The symbols move the nodes like this.
tp: χ>ql, λ>gb, β>hp
dj: χ>lb, λ>dc, β>tc
bb: χ>cq, λ>hs, β>sq
jh: χ>hp, λ>jl, β>mp
qb: χ>rt, λ>nq, β>dt
nt: χ>zz, λ>sd, β>gf
bg: χ>sq, λ>jg, β>gg
tt: χ>gh, λ>gd, β>cm
rt: χ>fg, λ>cj, β>qb
nm: χ>lh, λ>fp, β>qm
rq: χ>bn, λ>dt, β>nq
mp: χ>jh, λ>gg, β>jg
dl: χ>cj, λ>fg, β>gh
gb: χ>gz, λ>tp, β>pn
dt: χ>qb, λ>rq, β>cg
fp: χ>tc, λ>nm, β>tz
lh: χ>mj, λ>tz, β>nm
gh: χ>dl, λ>hj, β>tt
pn: χ>gb, λ>ql, β>mj
nr: χ>dc, λ>lb, β>zz
mj: χ>pn, λ>jc, β>lh
gg: χ>bg, λ>mp, β>jl
hs: χ>bd, λ>bb, β>lf
sq: χ>bb, λ>bd, β>bg
bd: χ>jg, λ>sq, β>hs
hj: χ>gd, λ>gh, β>fg
lb: χ>bh, λ>nr, β>dj
tz: χ>fp, λ>lh, β>jc
gz: χ>jl, λ>hp, β>gb
bn: χ>lf, λ>cg, β>rq
cq: χ>cg, λ>lf, β>bb
jl: χ>gg, λ>jh, β>gz
bh: χ>sd, λ>zz, β>lb
jc: χ>tz, λ>mj, β>ql
dc: χ>qm, λ>dj, β>nr
zz: χ>nr, λ>bh, β>nt
cm: χ>tt, λ>gf, β>sd
gd: χ>gf, λ>tt, β>hj
cg: χ>dt, λ>bn, β>cq
nq: χ>rq, λ>qb, β>cj
qm: χ>nm, λ>tc, β>dc
tc: χ>dj, λ>qm, β>fp
cj: χ>nq, λ>rt, β>dl
fg: χ>hj, λ>dl, β>rt
ql: χ>jc, λ>pn, β>tp
lf: χ>hs, λ>cq, β>bn
hp: χ>tp, λ>gz, β>jh
sd: χ>cm, λ>nt, β>bh
gf: χ>nt, λ>cm, β>gd
jg: χ>mp, λ>bg, β>bd

In the rows, 64 means zero.

The rows follow the links: the fewer symbols apart two nodes are, the more alike their rows tend to be.

Node, then a row for it; each showing differs a little:
bn: [  71   23   14   16  108   65   93   49   58   49   70   43   50   85   88   74   94   91   46   84   55   59   82   43   90   56   74   35   79   46   65   57   59   34   64   51   36   59   54   74   52   49   83   34  104   74   59   48   63   54]
cg: [  58   86   86   92   41   49   27   48   57   67   53   48   67   56   55   10   83   50   81   57   96   65   63   61   52   91   34   75   52   58   34   98   82   60   69   91  107   44   59   27   96   54   68  106   55   47   75   95   45   63]
mp: [  29   47   28   44   84   54   66   83   52   31   88   41   53   84   67   38   87   33   44  100   27   65   86   50   35   79   71   64   84   67   52   52   43   50   60   66   60   63   42   70  103   83   95   53   59   44   95   31   45   39]
sd: [ 100   84  102   86   41   73   58   51   78   95   38   91   73   43   57   87   42   87   87   30   98   63   40   80   90   49   57   63   43   62   77   73   87   77   70   59   72   63   81   57   28   48   30   76   66   81   32   99   79   86]
bg: [  53   71   85   52   66   73   30   60   57   62   58   57   74   35   86   14  105   30   44   91   62   71   69   47   52   64   39   54   56   62   61   53   53   45   59   93   83   68   61   42  113   83  108   97   33   49  105   72   45   67]
rq: [  81   31   21   15  105   69   94   37   52   52   65   47   48   80   88   79   87  100   50   72   60   62   76   46   98   56   70   33   75   43   68   56   63   35   69   48   30   63   59   72   40   41   75   45  108   79   53   61   68   59]
bb: [  53   82   89   74   49   57   26   56   57   69   55   49   74   44   70    4   98   34   66   74   85   67   67   53   54   76   39   65   58   58   48   76   65   51   65   98  101   60   55   29  105   69   92  106   41   46   98   86   44   66]

Each walk starts at a row. The symbols on each line, taken left to right, move it on to the next node.
Answer with the node's row; about right is enough.
---
[ 101   47   53   39   82   74   89   28   67   74   47   70   63   62   83   93   65  116   71   46   87   59   59   62  114   41   63   39   57   46   75   64   80   48   75   47   44   61   72   66   14   34   48   52  104   91   28   84   81   75]
χ χ λ λ β χ: [  87   30   29   21   98   72   96   36   59   62   59   56   55   80   89   90   80  106   54   65   76   61   68   51  109   48   70   35   66   42   71   54   69   38   67   53   34   63   65   68   29   36   67   43  106   85   43   72   74   66]
λ β β β β λ: [  47   28   10   21  106   58   89   60   49   34   84   31   48   89   85   59   95   68   41   94   36   61   86   44   67   67   75   45   82   55   60   52   47   39   63   60   34   63   46   73   76   62   94   40   84   63   75   38   52   50]
---
[  29   37   26   37   92   52   73   79   50   34   91   33   53   88   73   43   92   43   38   97   29   65   86   45   40   79   72   62   86   62   51   53   40   43   56   63   51   61   43   72   95   73   98   50   68   54   89   33   49   45]
λ λ β β λ β: [  52   77   90   64   54   65   25   53   55   70   58   53   70   39   81    1  100   31   55   82   74   70   68   48   53   71   35   59   58   55   52   62   59   48   68   96   93   60   62   35  111   73  102  103   37   45  100   77   42   69]
λ χ β λ β χ χ χ: [  55   87   87   85   45   57   22   51   56   68   56   43   67   48   61    3   90   37   75   67   93   69   57   56   51   79   36   70   59   58   37   86   76   54   70   93  104   51   60   28  106   63   77  105   45   51   88   88   46   66]
---
[  35   96   89  102   34   56   38   93   70   59   74   69   71   54   38   39   49   17   71   65   51   68   58   74   16   83   60   96   65   84   55   64   55   87   52   75   92   67   61   58  100   89   65   83   18   43   87   53   53   61]
β λ λ β χ χ β β χ β: [  22   78   67   86   49   50   43   93   60   47   82   51   63   67   47   30   64   18   56   84   35   66   73   64   13   85   62   87   73   81   53   63   44   74   58   76   83   67   44   68  110   90   83   73   32   38   96   38   46   51]
β λ χ β λ β β χ: [  20   57   44   62   73   51   56   88   53   36   91   43   54   77   60   32   79   25   44   96   29   66   81   55   24   81   71   75   80   72   52   56   45   59   56   71   68   67   41   66  111   87   97   59   45   39   99   34   45   46]
---
[  21   66   53   73   64   51   53   93   54   43   88   48   63   71   52   30   70   17   50   88   31   68   76   59   19   86   64   79   82   77   51   57   42   69   54   73   79   65   42   67  109   91   90   67   36   41  100   35   46   45]
χ χ λ λ χ χ λ λ λ λ: [  42  100  103  112   23   58   31   88   69   69   66   76   76   42   42   42   43   23   75   62   63   68   55   77   20   77   59   94   62   80   59   69   56   91   60   76   95   63   66   56   88   89   56   87   25   42   82   64   53   65]
λ λ χ β χ λ λ: [  52  100  109  112   16   64   33   85   73   77   60   86   79   39   42   53   34   34   79   50   67   66   48   81   33   71   54   92   53   82   63   69   65   95   58   76   97   66   75   56   76   85   46   88   22   55   73   69   64   72]
---
[  72  102  113  113   20   67   38   69   76   89   44   93   78   35   48   68   32   51   90   36   87   66   40   82   54   61   56   86   46   77   66   76   75   93   64   70   94   62   81   52   62   68   36   88   35   64   55   89   67   78]
χ χ λ λ β χ λ λ χ β: [  92   94  108   97   31   70   50   52   76   95   36   93   77   39   55   78   39   77   90   29   98   61   41   83   79   51   55   75   45   65   72   74   85   80   70   63   80   65   82   57   35   57   27   83   51   74   38   94   74   84]
λ χ β λ β χ χ χ: [ 104   75   87   74   54   74   67   41   76   87   33   89   69   48   64   94   47   97   85   27  103   63   43   74   97   46   59   58   44   56   78   76   84   70   67   54   64   66   85   58   19   43   34   71   74   84   25   96   80   82]
---
[  85   97  114  104   22   67   45   62   76   95   41   93   81   35   46   73   32   62   88   31   94   64   40   84   71   55   53   83   39   73   69   75   78   91   67   63   90   64   82   56   45   63   32   85   43   66   47   93   75   81]
λ χ λ β χ β: [  60  101  111  113   21   63   36   74   70   85   51   88   79   37   43   56   32   43   79   40   78   65   43   83   42   68   53   89   49   83   66   75   69   96   62   72   98   67   75   54   70   73   36   85   26   52   62   80   68   75]
λ β λ χ λ β β β β λ: [ 106   70   74   60   63   76   73   35   71   90   36   83   67   56   74   94   54  111   80   37   96   61   46   71  107   47   60   51   47   54   77   70   87   63   71   54   52   61   81   60   18   34   35   68   85   87   25   94   83   84]
---
[  59   24   12   15  108   62   91   55   50   43   78   37   47   88   86   66   94   82   40   89   46   63   85   43   78   64   72   41   82   50   62   53   50   34   63   55   37   63   50   73   66   55   87   38   97   65   67   45   56   51]
β λ β λ χ χ: [  39   31   19   26  100   53   80   68   49   31   91   29   50   91   75   50   92   55   42  100   32   64   90   43   52   74   75   45   87   55   53   52   46   41   57   63   40   61   46   72   85   68   99   43   79   57   89   37   48   43]
λ β λ χ λ β β β β λ: [  26   87   86   98   42   56   37   95   63   56   77   59   73   56   41   35   52   15   62   78   46   68   66   71   16   81   62   93   70   80   56   63   50   85   58   80   91   65   55   62  108   91   77   79   22   42   97   46   50   53]
---
[ 107   53   66   49   72   76   83   33   72   80   36   75   64   63   76   95   62  111   72   34   93   60   49   65  109   43   60   44   49   46   75   68   80   51   73   49   44   61   79   64   17   37   41   60   97   87   26   92   82   78]
χ λ β χ β λ χ β λ λ: [  94   38   42   26   91   75   89   31   59   69   54   60   56   74   83   89   75  110   62   53   79   58   65   57  108   45   66   34   59   48   76   63   73   41   70   50   37   61   72   65   24   36   55   48  106   85   38   75   74   69]
